Below are the code and all the weights of a small trained network. Each question names an input and a class and asks about switching units off, where a switched-off unit gives its printed mean instead of its output.

import numpy as np


def w(rows, s, z=0):
    codes = np.array(rows[::2]) - 128.0
    scale = np.full(codes.shape[1], s)
    scale[-1] = z or s
    return codes * scale


def f(y):
    return np.maximum(y, 0)


def log_softmax(a):
    a = a - a.max(-1, keepdims=True)
    return a - np.log(np.exp(a).sum(-1, keepdims=True))


def net(x, mask):
    res = np.array(x, float).reshape(1, 5) / 4 @ E
    y = f(res @ A[0][:, :-1].T + A[0][:, -1])
    res = res + np.where(mask, y, B[0][:, -1]) @ B[0][:, :-1]
    return log_softmax(res[-1] @ U[:, :-1].T + U[:, -1])


A, B = {}, {}
E = w([
[187,202,176,174,88,154,46],'x0',
[130,128,127,130,133,129,128],'x1',
[46,136,217,85,179,100,87],'x2',
[52,205,49,132,141,162,98],'x3',
[62,130,140,253,120,76,155],'x4',
],0.012)
A[0] = w([
[159,144,129,89,115,137,102,4],'N1',
[214,98,20,183,69,169,182,22],'N2',
[110,115,111,73,136,62,167,162],'N3',
[163,122,84,53,108,170,97,155],'N4',
[95,141,139,187,110,42,118,110],'N5',
[102,69,71,92,151,94,183,114],'N6',
[49,126,250,77,233,105,75,50],'N7',
[165,173,153,150,74,148,79,106],'N8',
[181,177,180,149,54,98,86,102],'N9',
[177,51,190,138,113,115,155,33],'N10',
[64,193,53,129,135,220,140,63],'N11',
[167,136,152,196,164,161,27,66],'N12',
[146,98,119,64,130,202,85,122],'N13',
[151,121,117,36,104,191,131,138],'N14',
[87,132,137,218,110,109,177,100],'N15',
[110,95,114,212,115,142,137,141],'N16',
[68,194,93,116,170,152,98,43],'N17',
[92,64,83,108,125,126,180,103],'N18',
[107,121,155,181,83,245,57,100],'N19',
[188,114,97,42,119,143,131,157],'N20',
[64,72,110,98,149,157,221,99],'N21',
[197,79,214,120,120,78,185,50],'N22',
[112,114,112,227,112,88,149,127],'N23',
[90,172,59,130,129,138,148,73],'N24',
],0.012,0.0036)
B[0] = w([
[108,121,150,104,155,124,130,152],'N1',
[101,70,118,199,7,92,47,233],'N2',
[150,118,119,157,155,132,94,186],'N3',
[86,101,141,127,139,153,148,197],'N4',
[95,102,167,68,158,172,153,195],'N5',
[160,143,100,161,174,121,85,206],'N6',
[96,88,109,168,30,123,53,253],'N7',
[142,142,128,143,192,101,95,190],'N8',
[144,154,95,141,196,107,85,198],'N9',
[178,168,82,44,101,112,190,190],'N10',
[132,170,117,72,92,112,189,207],'N11',
[142,157,101,147,169,155,104,186],'N12',
[107,70,174,99,158,149,162,188],'N13',
[101,96,184,136,175,161,171,200],'N14',
[102,99,202,128,153,157,160,204],'N15',
[81,88,179,117,164,161,127,185],'N16',
[128,182,101,123,80,97,197,194],'N17',
[150,159,114,165,216,103,68,193],'N18',
[152,147,124,152,167,91,116,182],'N19',
[105,97,152,124,129,168,145,205],'N20',
[166,159,89,188,168,127,108,213],'N21',
[163,203,96,52,80,103,195,206],'N22',
[96,91,163,87,146,141,172,206],'N23',
[160,161,100,85,113,97,160,179],'N24',
],0.011,0.016)
U = w([
[96,74,191,113,164,178,177,134],'0',
[193,169,103,167,209,121,81,36],'1',
[117,94,131,157,1,123,65,253],'2',
[174,204,107,82,71,111,217,66],'3',
],0.017,0.0019)

Each question gives the input, the list of numbers given to net, and the class t.
The units are the neurons (one row each of A and B). Each row of codes is followed by its name. A weight is (code - 128) times the scale printed after its matrix; where a second scale follows, it is the last column's (A, B and U).
mask holds one flag per neuron, in row order. A switched-off neuron (its flag False) gives its mean, the last column of its row in B, instead of its output. The means were averaged over made-up inputs and are rounded, as every weight is.
A unit's drop is (log p(t) with every unit on - log p(t) with that unit switched off) / (log p(t) with every unit on - log p(t) with every unit switched off).
The circuit of an input: a set's keep is (log p(t) with only the set's units on - log p(t) with every unit switched off) / (log p(t) with every unit on - log p(t) with every unit switched off). Starting from the 12 units with the biggest drops (on a tie, the unit counted first), units are removed one at a time, each time the one whose removal leaves the highest keep (on an exact tie, the one counted first), for as long as the keep stays at least 0.8.
units of the circuit, in order: the units of the circuit, biggest drop first
most important unit: the unit with the biggest drop
k most important neurons: the k neurons with the biggest drops, biggest first
drop when u is switched off: that unit's drop, to one decimal
input [-6,-1,4,-8,1], class 3: 2 most important neurons	N22, N10
input [-4,-3,-4,7,8], class 0: most important unit	N15
input [7,-5,6,-4,-1], class 1: 2 most important neurons	N9, N2
input [0,-6,-5,-7,-4], class 3: 3 most important neurons	N22, N10, N7
input [2,1,-1,2,-2], class 0: 4 most important neurons	N22, N21, N7, N18
input [8,-5,-1,5,-8], class 0: 3 most important neurons	N13, N14, N4
input [-6,-3,0,8,-6], class 3: 2 most important neurons	N11, N17
input [2,-3,-2,-7,-6], class 3: 2 most important neurons	N22, N10
input [1,-7,-5,-1,5], class 0: 4 most important neurons	N7, N23, N15, N16
input [-6,3,6,4,-5], class 1: 2 most important neurons	N2, N21
input [-3,-1,5,-6,0], class 3: 2 most important neurons	N22, N2
input [7,8,-8,5,-3], class 2: 2 most important neurons	N2, N18
input [6,-8,-4,-2,-6], class 0: drop when N20 is switched off	0.6
input [-6,3,-8,-7,2], class 2: units of the circuit, in order	N2
input [-8,-7,-6,0,0], class 1: drop when N18 is switched off	0.2
input [1,8,-5,7,4], class 3: drop when N7 is switched off	0.8
